Below is a small trained network, with its code and all its weights. Each question gives an input and a class and asks what happens when units are switched off, that is, made to give their printed mean instead of their output.

import numpy as np


def w(rows, s, z=0):
    codes = np.array(rows[::2]) - 128.0
    scale = np.full(codes.shape[1], s)
    scale[-1] = z or s
    return codes * scale


def f(y):
    return np.maximum(y, 0)


def log_softmax(a):
    a = a - a.max(-1, keepdims=True)
    return a - np.log(np.exp(a).sum(-1, keepdims=True))


def net(x, mask):
    res = np.array(x, float).reshape(1, 3) / 4 @ E
    y = f(res @ A[0][:, :-1].T + A[0][:, -1])
    res = res + np.where(mask, y, B[0][:, -1]) @ B[0][:, :-1]
    return log_softmax(res[-1] @ U[:, :-1].T + U[:, -1])


A, B = {}, {}
E = w([
[104,82,67,196,223,42],'x0',
[8,149,66,21,186,161],'x1',
[3,38,160,187,62,165],'x2',
],0.0074)
A[0] = w([
[102,125,143,127,142,154,177],'N0',
[56,165,145,38,150,125,50],'N1',
[39,82,140,200,90,165,84],'N2',
[121,125,113,149,155,91,240],'N3',
[120,154,108,86,59,147,99],'N4',
[100,120,138,145,117,136,204],'N5',
[100,142,138,125,111,141,255],'N6',
[189,119,140,139,100,104,162],'N7',
[137,106,110,147,159,81,83],'N8',
[45,153,96,17,179,131,132],'N9',
[95,106,80,166,220,87,80],'N10',
[77,119,89,65,172,169,98],'N11',
[10,76,138,157,66,123,75],'N12',
[209,120,151,224,74,112,88],'N13',
[130,153,148,36,52,182,107],'N14',
[220,150,111,62,200,109,138],'N15',
[122,117,168,85,109,134,94],'N16',
[132,179,151,82,68,182,126],'N17',
[186,205,113,66,195,112,82],'N18',
[97,101,95,191,223,95,81],'N19',
[139,123,136,115,125,166,103],'N20',
[138,138,124,104,99,153,89],'N21',
[162,124,141,116,78,148,105],'N22',
],0.012,0.0079)
B[0] = w([
[113,114,90,124,91,146,171],'N0',
[206,187,141,199,169,107,191],'N1',
[205,233,109,53,94,109,215],'N2',
[24,17,108,143,66,161,230],'N3',
[92,148,178,131,132,104,171],'N4',
[107,60,92,106,82,146,192],'N5',
[45,4,49,126,47,186,226],'N6',
[121,113,82,201,91,158,206],'N7',
[110,177,172,124,128,100,167],'N8',
[197,118,108,254,131,137,253],'N9',
[57,170,214,128,181,94,208],'N10',
[204,124,143,207,132,119,200],'N11',
[196,214,111,46,27,109,215],'N12',
[216,174,135,246,167,107,241],'N13',
[25,139,181,127,147,81,222],'N14',
[159,140,100,33,39,141,255],'N15',
[102,154,154,133,141,113,150],'N16',
[39,116,172,108,157,114,211],'N17',
[165,190,97,45,24,129,235],'N18',
[49,173,202,115,176,88,210],'N19',
[124,127,152,120,144,109,143],'N20',
[83,180,133,134,136,107,149],'N21',
[109,129,148,145,165,72,167],'N22',
],0.023,0.0098)
U = w([
[174,153,82,27,56,122,115],'0',
[183,114,117,224,104,113,142],'1',
[50,117,206,107,109,71,139],'2',
[101,2,60,91,89,182,253],'3',
[161,58,138,84,157,111,96],'4',
[160,91,93,106,160,176,93],'5',
[156,97,172,41,137,120,99],'6',
],0.009,0.0072)

Each question gives the input, the list of numbers given to net, and the class t.
The units are the neurons (one row each of A and B). Each row of codes is followed by its name. A weight is (code - 128) times the scale printed after its matrix; where a second scale follows, it is the last column's (A, B and U).
mask holds one flag per neuron, in row order. A switched-off neuron (its flag False) gives its mean, the last column of its row in B, instead of its output. The means were averaged over made-up inputs and are rounded, as every weight is.
A unit's drop is (log p(t) with every unit on - log p(t) with that unit switched off) / (log p(t) with every unit on - log p(t) with every unit switched off).
The circuit of an input: a set's keep is (log p(t) with only the set's units on - log p(t) with every unit switched off) / (log p(t) with every unit on - log p(t) with every unit switched off). Starting from the 12 units with the biggest drops (on a tie, the unit counted first), units are removed one at a time, each time the one whose removal leaves the highest keep (on an exact tie, the one counted first), for as long as the keep stays at least 0.8.
circuit, biggest first: the units of the circuit, biggest drop first
most important unit: the unit with the biggest drop
k most important neurons: the k neurons with the biggest drops, biggest first
drop when u is switched off: that unit's drop, to one decimal
input [-7,3,4], class 2: most important unit => N14
input [2,-6,7], class 0: 2 most important neurons => N2; N12
input [-6,6,3], class 1: 2 most important neurons => N9; N1
input [7,8,2], class 1: 2 most important neurons => N9; N11
input [-3,-3,3], class 3: 2 most important neurons => N9; N18
input [6,4,-2], class 2: 3 most important neurons => N10; N19; N13
input [3,7,-6], class 1: 4 most important neurons => N9; N11; N1; N12
input [4,-5,6], class 0: 3 most important neurons => N2; N12; N9
input [-3,-4,-3], class 1: 4 most important neurons => N13; N12; N3; N2
input [-5,7,6], class 1: 4 most important neurons => N9; N11; N1; N15
input [-2,-3,-1], class 3: 2 most important neurons => N9; N1
input [-7,4,-5], class 2: 2 most important neurons => N14; N17
input [5,3,-2], class 2: 2 most important neurons => N10; N19
input [6,-4,8], class 0: circuit, biggest first => N12
input [5,6,2], class 1: drop when N9 is switched off => 2.1
input [-4,-4,8], class 0: drop when N16 is switched off => 0.0
input [8,-5,4], class 2: drop when N19 is switched off => 0.1
